Below are the code and all the weights of a small trained network. Each question names an input and a class and asks about switching units off, where a switched-off unit gives its printed mean instead of its output.

import numpy as np


def w(rows, s, z=0):
    codes = np.array(rows[::2]) - 128.0
    scale = np.full(codes.shape[1], s)
    scale[-1] = z or s
    return codes * scale


def f(y):
    return y / 2 * (1 + np.tanh(0.7978845608 * (y + 0.044715 * y**3)))


def log_softmax(a):
    a = a - a.max(-1, keepdims=True)
    return a - np.log(np.exp(a).sum(-1, keepdims=True))


def net(x, mask):
    res = np.array(x, float).reshape(1, 4) / 4 @ E
    y = f(res @ A[0][:, :-1].T + A[0][:, -1])
    res = res + np.where(mask, y, B[0][:, -1]) @ B[0][:, :-1]
    return log_softmax(res[-1] @ U[:, :-1].T + U[:, -1])


A, B = {}, {}
E = w([
[127,128,128],'x0',
[135,1,124],'x1',
[206,137,228],'x2',
[35,130,190],'x3',
],0.0099)
A[0] = w([
[212,193,161,181],'n1',
[32,125,186,241],'n2',
[49,102,85,160],'n3',
[93,140,186,233],'n4',
[139,2,111,255],'n5',
[216,152,153,189],'n6',
[203,170,157,188],'n7',
[92,223,157,197],'n8',
[107,52,149,207],'n9',
[153,53,174,191],'n10',
[116,188,2,188],'n11',
[58,104,214,213],'n12',
],0.0095,0.0066)
B[0] = w([
[158,100,221,201],'n1',
[70,221,122,230],'n2',
[12,117,54,183],'n3',
[128,230,167,202],'n4',
[146,79,3,254],'n5',
[202,62,205,195],'n6',
[180,89,223,192],'n7',
[95,178,195,212],'n8',
[140,150,33,198],'n9',
[210,142,42,199],'n10',
[218,230,17,214],'n11',
[123,221,118,217],'n12',
],0.0075,0.01)
U = w([
[200,200,91,253],'0',
[151,72,56,47],'1',
[188,99,207,104],'2',
[187,2,130,147],'3',
[64,198,126,27],'4',
[15,92,79,99],'5',
[80,158,225,88],'6',
],0.0077,0.0042)

Each question gives the input, the list of numbers given to net, and the class t.
The units are the neurons (one row each of A and B). Each row of codes is followed by its name. A weight is (code - 128) times the scale printed after its matrix; where a second scale follows, it is the last column's (A, B and U).
mask holds one flag per neuron, in row order. A switched-off neuron (its flag False) gives its mean, the last column of its row in B, instead of its output. The means were averaged over made-up inputs and are rounded, as every weight is.
A unit's drop is (log p(t) with every unit on - log p(t) with that unit switched off) / (log p(t) with every unit on - log p(t) with every unit switched off).
The circuit of an input: a set's keep is (log p(t) with only the set's units on - log p(t) with every unit switched off) / (log p(t) with every unit on - log p(t) with every unit switched off). Starting from all 12 units, units are removed one at a time, each time the one whose removal leaves the highest keep (on an exact tie, the one counted first), for as long as the keep stays at least 0.8.
units of the circuit, in order: the units of the circuit, biggest drop first
k most important neurons: the k neurons with the biggest drops, biggest first
drop when u is switched off: that unit's drop, to one decimal
input [0,-4,1,5], class 6: units of the circuit, in order	[n5 n11]
input [2,-1,6,1], class 6: units of the circuit, in order	[n11]
input [2,1,-5,-7], class 1: units of the circuit, in order	[n4 n12]
input [-3,6,-1,-7], class 1: 2 most important neurons	[n5 n1]
input [-8,2,-2,4], class 5: 2 most important neurons	[n11 n3]
input [1,8,4,7], class 0: 2 most important neurons	[n10 n12]
input [-5,-1,1,5], class 6: drop when n6 is switched off	-0.2
input [0,-1,4,-2], class 2: drop when n5 is switched off	0.1
input [-2,-3,4,-4], class 2: drop when n3 is switched off	0.0
input [-6,0,1,2], class 6: 3 most important neurons	[n11 n5 n10]
input [2,1,8,-7], class 3: drop when n4 is switched off	0.1
